Group, then class
[-11.4  -1.9  12.5 -13.6 -11.9 -10.3   7.1   3.7  20.1   3.8  27.5   2.8
  18.3   2.9  17.1  17.4 -11.0   3.9  -5.0  -9.2   8.6   0.2  -7.3   1.5
   5.5  -8.7   0.8] -> (47):zc
[  5.6   1.9   5.0 -11.7 -18.0   7.0  -6.6  -5.4  -8.9   2.0 -27.2   5.0
   1.7  11.9 -12.3   3.7  -4.2   1.4  18.4  15.4  29.0 -13.2  22.9   0.7
 -13.0  10.0 -17.4] -> (49):fj
[  8.8  -6.3   9.0   3.3  10.8  15.2 -17.2   2.0  -3.8   5.7  -7.6  -3.6
 -15.2  -2.3 -28.7  -2.6  -0.9   1.2   6.5  -5.1  20.5  -7.7  -6.1 -36.0
 -16.8  -1.6 -12.9] -> (49):fj
[  6.3  -4.3   9.8  10.3   1.6  23.3 -22.5  -0.5  -6.3  -4.6 -11.0   3.8
  -9.9   7.2   7.7  -2.6  -8.7  -4.3  12.9   9.5   6.0  -7.8   2.4   3.8
  -2.7  -2.1  -2.2] -> (50):Nc
[ -1.7   0.9  -3.5  -2.8   5.2  14.1  12.7  -6.1   4.0 -10.6  -1.1  -1.6
 -15.1   0.7  27.6  12.5  -6.1  -7.4   3.4   3.4  -1.7  -7.8   4.0   6.5
   0.6   6.8  17.1] -> (47):zc
[  3.5  17.8  -5.3  11.9  13.0  24.6 -54.2   5.7   1.4  26.6  -9.7  -9.9
 -21.2 -19.8 -60.8 -23.0  16.3  14.1  14.2 -40.2   8.5   7.2 -12.5 -64.3
 -34.5 -18.5 -25.0] -> (49):fj
[  3.9   6.0 -12.7  12.6   8.7  47.8   3.4   2.6  -3.8  -1.7  -1.9  -8.1
 -13.2   3.8  14.1  -1.7 -10.3  -3.2   1.6   3.3  12.8   1.1 -10.2 -12.9
   7.6  -5.7   0.7] -> (53):nm
[-19.6  13.0  39.9 -22.4 -56.9 -29.2  11.7 -12.4  26.8 -25.5  -3.6  23.4
  34.1  31.2  64.3  34.9 -36.4 -16.6  -3.8  15.3  28.7 -47.4  -0.2  37.6
  37.8  -5.1 -24.5] -> (50):qh
[ -6.4   8.6   0.5   1.7 -15.6   5.6   9.3   3.0  11.8  14.2   9.3  -1.6
   3.1  21.6  46.5  30.2 -23.7  -2.4   1.1   0.5  21.3 -19.1 -12.5   3.9
  16.6   5.3   5.2] -> (53):hp
[ -0.9  -2.3   0.9   4.4 -16.4  11.7   2.0  -1.6   6.8 -15.0  -2.0   9.8
   0.1   8.1  36.7  14.5 -22.8  -7.1   2.0   4.8  10.0 -16.7   7.5  19.9
  14.7  -5.7  -8.5] -> (50):lp
[-11.4   1.4  -4.8  10.8   3.1  -1.9   5.5  -7.4  17.1   0.8  16.4  -9.3
   5.6  -3.9  25.5   8.1  -8.8   4.3  -6.1 -10.7   5.9  -4.0  -3.4  -6.9
  12.9  -6.3   4.6] -> (47):zc
[ -1.8  -1.8   1.7  12.1  -5.6  14.9   1.0   1.7  14.2 -17.4  -0.9   4.8
 -11.9   6.1  22.0   8.5 -13.1  -5.1   1.1   8.2  11.4  -4.3  -3.9  19.1
  11.4   7.3  -9.4] -> (50):lp
[-10.1  14.8  36.1 -18.3 -11.9 -19.6 -32.0  -8.5  23.8  17.0  -1.4  -4.1
  18.6  -9.0 -16.1  -1.6   2.7   8.2 -16.9 -48.1  -4.1  -8.9  -7.8 -44.6
  -2.3 -16.2 -33.0] -> (49):Td
[  4.3  -0.2   4.0   8.9 -19.3  16.1  -0.7 -18.4   7.4 -14.1  -7.1   8.7
 -18.2  -4.1  28.9   4.6 -25.1 -16.0   2.1   2.3  -4.8 -29.0   4.1   5.6
  13.1  -7.8  -0.5] -> (50):qh
[-10.6  -0.3   5.2  -9.5   5.3  -3.9  25.7  -9.8  12.2  -4.9  -5.8   5.5
  12.1  -0.2  48.1  16.8  -8.8 -10.0   5.0  18.7  -4.5   2.1  13.0  32.3
   6.1   5.3  18.0] -> (47):Tg
[ -0.2  -7.0   3.9  -6.8  -9.9  18.6   2.1   2.0  -6.1  -1.6 -34.0  -7.2
  -6.5  14.0  -9.9   4.3 -13.4   0.6  34.6  17.8  28.8 -16.5   2.2   2.7
  -3.5   0.4 -22.0] -> (49):fj
[ -9.1   8.0 -10.2 -10.6 -17.9   7.9   1.6   2.6   3.4  -8.0 -10.7   7.7
   3.2   3.9  27.4  12.8 -18.7  -9.2  17.6  14.3  26.7 -11.2 -14.7  28.0
  13.5  -9.3 -14.0] -> (53):zp
[ 17.5   3.3 -28.6  19.8  39.4  45.0   6.7  -4.2  -9.4  11.9   1.4 -24.2
 -29.6 -19.7 -21.1 -15.2   9.9  -3.4   5.8   9.9 -10.1  25.1  -6.0 -13.1
 -19.5   3.5  12.3] -> (47):Gr
[ 13.5   0.4  13.5   3.3   8.2  38.5 -26.0   4.0   4.5   1.6  -6.1  -3.6
 -12.2 -12.1 -17.6  -3.5 -17.6   2.2   0.5 -13.9  17.8   3.6  -9.1 -28.3
  -8.8  -9.5 -24.6] -> (50):qh
[ -3.9  10.1  -8.2   6.5   8.6   7.6   4.7  12.3   4.0   4.5  -1.9  -5.7
   8.2   2.3   5.1   3.9  -4.5   2.9  13.8   7.4  32.5   4.0 -10.0  13.5
  -4.3  -5.1  -6.0] -> (47):Tg

Group, then class
[  0.9  -5.0   0.6  -4.0   7.3  -8.4  -8.5  -2.5   7.0  -6.0  -6.4  -4.5
  -6.3   4.4   5.3  21.6  -1.5  -2.5  -0.4  -3.5   4.5  21.2  12.2  -1.1
  -5.7 -12.4  11.1] -> <55>:(101)
[ -0.7   3.4  -1.6   6.1  10.4  -1.3 -10.4  -1.8  -0.5   0.7  -3.9   1.8
   4.4   9.9   3.8  14.8  -4.4  -8.8   3.0   0.7  -6.9  29.6  -7.8   1.0
 -14.5  -5.7  19.9] -> <55>:(89)
[  3.5   6.0 -13.1   7.6  14.5   2.7 -12.4  -2.7  -4.0  -8.1  13.9   1.1
   5.7   5.6   9.9   8.9 -15.3  -2.6  -0.5  -7.5 -14.9  41.5 -19.4   1.0
 -16.5  -0.8  17.1] -> <55>:(89)
[ -1.4  11.1   1.6  11.9   7.7   1.5  -6.8   1.4  -4.4 -11.6   3.3  -2.6
   4.5   2.8   9.1  13.8 -13.6  -6.5  -2.5  -0.9  -5.2  26.5 -21.3   3.2
 -16.0   0.0  18.0] -> <55>:(89)
[  0.8  -0.3   5.5   4.5   7.5   2.4  -3.3 -11.9  -4.7  -2.7  -3.1 -11.7
   3.8   1.9   2.2  15.1   3.1   0.9  -7.7   4.7   0.7   9.2  -6.5   5.9
  -9.3  -6.9  18.2] -> <55>:(101)
[ 11.4 -13.3  -9.7  -1.7  10.9   2.6 -14.5  -5.5   7.9  -4.6   4.9  -0.2
   2.3   2.8   5.8   7.8  -2.4   1.8 -13.2  -2.9 -10.5  25.8 -10.5  -2.1
 -22.2  -4.7  21.1] -> <56>:(97)
[  5.7   1.2 -13.2   2.1  12.1   5.3 -15.4  -3.6   4.9  -9.8  14.4   8.7
  10.4  -6.9  10.3   4.7 -15.5   3.2  -1.1 -10.1  -9.7  37.2 -22.2   4.8
 -16.2  -2.1  11.5] -> <55>:(89)
[ -0.6  10.9   7.3   7.4  11.6  -8.8  -1.8   4.5   7.1  -6.1   5.1   5.6
   4.4   0.1   4.2   8.4  -3.9   4.7   7.8   0.1  -0.9  32.3 -29.2  -0.5
   0.6  -6.2  10.3] -> <53>:(100)
[  3.4  13.0   1.3   2.7   4.8  -3.9  -4.4   2.5   3.7  -2.3 -12.6  18.0
   4.6  -7.4   0.8  -3.9  -7.0   8.8   3.5  -3.1  -0.8  18.5 -16.6   0.2
  -5.0  -1.2   7.8] -> <53>:(100)
[  4.7   8.2  -7.2   2.7  10.4   5.3  -8.6  -3.7   5.3  -3.6   5.0   2.2
   3.8  -2.5  -2.9   2.5  -1.2   1.2 -11.8  -6.2 -11.4  20.1 -17.5  -3.5
 -14.3   0.2  10.0] -> <56>:(97)
[  1.4  11.7   7.0  11.7   5.3   0.8  -5.2   0.2   4.3  -1.5  -5.2  -1.4
   6.2  -1.4   4.0  15.6  -3.3   1.5  -1.8   2.1  -6.6  22.3 -18.7   6.8
 -22.1   0.4  24.8] -> <55>:(89)
[  7.7   6.7  -7.6   6.4   0.2  -4.1   1.4   4.4   5.4   0.9   4.2  10.9
   1.7  -0.3   0.2  -7.2   0.0  14.0  -2.7  -7.1  -3.5  15.4 -18.5   6.6
  -0.2   0.4   8.1] -> <53>:(86)
[ 23.7 -11.5 -25.0 -10.4 -22.6  16.8 -36.2  10.5   9.2  15.2  31.2  33.6
  -3.8  -0.3   3.1 -32.7   3.8  38.9 -14.1 -14.9  -7.3 -16.9 -32.7  28.1
 -21.9   4.9  23.9] -> <53>:(100)
[ -0.8   2.0  -3.5  -1.0   3.5  -1.6  -5.7   2.6   7.0  -2.1  -3.9  10.9
   0.8  -2.2   3.0 -14.2  -3.4   9.4   0.2  -4.9  -3.8  25.5 -14.2   2.4
   2.3  -3.7  14.5] -> <53>:(86)
[  1.3   3.8   2.0   8.4   9.7  -0.8  -4.8   0.0   3.7  -1.7  -5.1  -2.4
  -3.2  -3.9  -3.7  10.0   2.6  -3.1 -12.6  -0.8  -8.6  13.8  -6.4  -3.9
 -12.3  -3.2  14.6] -> <56>:(97)
[  5.5  -4.9   2.2   1.7   7.9  -6.9  -5.2  14.7  13.3  -4.2  -1.7  15.9
   0.4   4.6   6.2   1.7 -10.7  12.7   5.7   0.2  -2.5  37.8 -12.1  -0.8
  -1.4  -8.1  13.7] -> <53>:(100)
[  8.5  11.1  -7.9   7.3  -7.8   3.6  -3.5   1.2  -1.6   1.0   9.4   0.2
   6.0  17.4   5.7  -5.0  -0.5   7.8  -3.4  -1.0  -4.2  11.2 -23.6  15.2
 -13.5  10.5  16.7] -> <55>:(89)
[  6.6  -1.0  10.1   2.8  -0.7   1.8  -1.1   2.3   1.0  11.0 -15.9  -6.3
  -0.1   4.6   1.3  10.4  15.7   7.0 -20.5   6.1   3.5 -10.4  -2.3  21.6
 -17.1  -1.9  26.5] -> <55>:(101)
[  0.6   3.9   6.7  -0.2  13.4   3.0   0.9  -0.8   3.5  -3.3 -16.1 -10.6
  -1.1  -4.5   0.6  18.8  13.0  -6.7 -17.4   3.8  -0.5  18.4   4.7  -7.3
 -13.1  -7.7  24.1] -> <56>:(97)
[  2.9  23.9  -4.7  11.8  16.6  -1.8   0.5  -0.1   1.4  -3.2   0.0  -3.9
   1.9  -6.2   0.3   2.5   4.6  -0.8 -15.5  -0.9  -8.6  14.4 -23.4   2.5
 -16.0   9.3  16.4] -> <56>:(97)
[  1.2  -7.7  -0.9  -2.5   7.4  -9.0  -3.5   0.3   8.6  -6.3  -4.1  15.3
  -1.4   9.6   2.9  12.5  -3.8   1.1   6.8  -2.4   1.1  36.4   8.1  -2.4
  10.7 -15.1   9.3] -> <53>:(86)
[  4.4  -1.9 -11.4  -4.9   6.3  -7.6 -10.0  -5.1   6.1  -7.5   5.2   2.1
  -1.6 -17.9   4.9   2.5  -4.9   1.8 -13.9   0.5  -9.7  18.7  -6.1  -2.7
 -11.4   6.6  11.4] -> <56>:(97)
[  7.0   0.0  -1.2   4.5   1.3  -2.2  -7.6   0.2   7.5   0.6   5.6  15.3
   2.9  -3.2   1.7 -12.7  -1.8  16.2  -1.1 -12.2  -6.3  13.8 -22.9   7.2
  -9.3  -1.3  11.0] -> <53>:(100)
[  7.9  -1.5  -5.4  -9.4   8.6  -3.1  -2.1   4.2   6.3  -8.2  -5.8   7.7
   3.8   4.3  -0.3   5.2   1.9   5.1   1.6  56.6   6.7  31.2  -0.5   3.0
   5.4 -11.0   7.6] -> <53>:(86)
[  3.3   2.4  -7.5   2.7  11.8  -1.8  -2.1  -0.4  -2.3 -10.6  -4.8   6.7
   3.9   6.5   0.0  -2.7  -7.2   7.3   0.9  -3.7  -7.0  26.3  -8.4   1.4
   2.7   7.6  12.0] -> <53>:(86)
[  0.1  -4.9  -4.8   1.6   7.3   8.6 -11.5   4.2  -5.5  -8.8  -0.2  -1.8
   4.4   6.8   4.3  15.6 -31.7  -7.0  -2.6  -1.7  -1.9  26.4  -8.6   1.7
 -18.5 -17.0  19.8] -> <55>:(89)
[  2.7   5.8  -2.7   6.0  14.9  -1.1  -0.9  -8.4   1.7  -6.8  -4.8  -5.7
   4.0   0.1  -3.4   8.0  -0.1  -4.0 -10.4  -3.6 -14.6  18.5  -9.5  -5.4
 -12.0  -0.7   7.6] -> <56>:(97)
[  3.0   3.1   2.9   2.4   5.6   1.6  -7.7  -5.4   1.7   0.1   1.9   3.3
   1.0  -3.0  -0.8  -4.1  -2.0   4.3 -10.7  -1.6  -8.2   7.4 -15.3   1.7
 -20.8   0.0  13.8] -> <56>:(97)
[  9.4   4.3  11.8   1.6  14.3  -5.1  10.2   1.6   8.8  -9.0  -7.0   4.8
   5.8  -1.5   4.8   0.8  -3.4   8.8   2.6  -0.3  -1.1  29.8 -14.8  -2.3
  -3.0  -8.8   9.9] -> <53>:(100)
[  6.6   4.3   3.3  11.4   9.0  -1.0   6.2   2.1   7.2  -2.2  -3.1  11.0
  -0.1  -0.9   0.0   3.4  -5.0   7.9  -0.6  -2.4   1.0  22.5 -15.9   1.5
  -5.6  -2.9  14.7] -> <53>:(100)
[  5.9   9.6   0.0   0.2  13.7  -4.7  -3.0  -2.4   7.7  -2.9  -1.2   9.5
  -1.2  -1.2   1.7  -2.8  -1.2   8.5  10.4  -1.5   2.5  26.7 -14.8  -0.6
  -0.8  -5.4   8.4] -> <53>:(100)
[  2.0  -4.6   0.7   0.2  11.1  -4.7  -5.7   2.4   9.6  -0.9  -1.8   7.6
   4.1   4.7  -0.8   6.8 -18.0   4.8   9.1  -4.5  -2.6  37.3  -6.8  -1.6
  -1.3  -9.9  11.9] -> <53>:(100)
[  4.3  -8.5   2.7   3.0   4.4   0.6 -11.4  -1.8   2.5  -4.3  -5.3  -7.0
   0.7   5.5  10.6  15.6   1.2   1.0  -1.7   0.9   9.1  16.4  -7.7   8.4
 -13.4  -8.8  19.2] -> <55>:(89)
[  3.2   9.9  -3.2 -18.3  14.9  -1.3  -9.0  -1.0   5.9  -6.9   5.0  -1.6
   2.8   0.8   6.1   0.1  -5.4   4.1  -5.2  -2.2 -13.6  30.7 -19.6 -13.4
 -13.6  -1.1  13.9] -> <56>:(92)
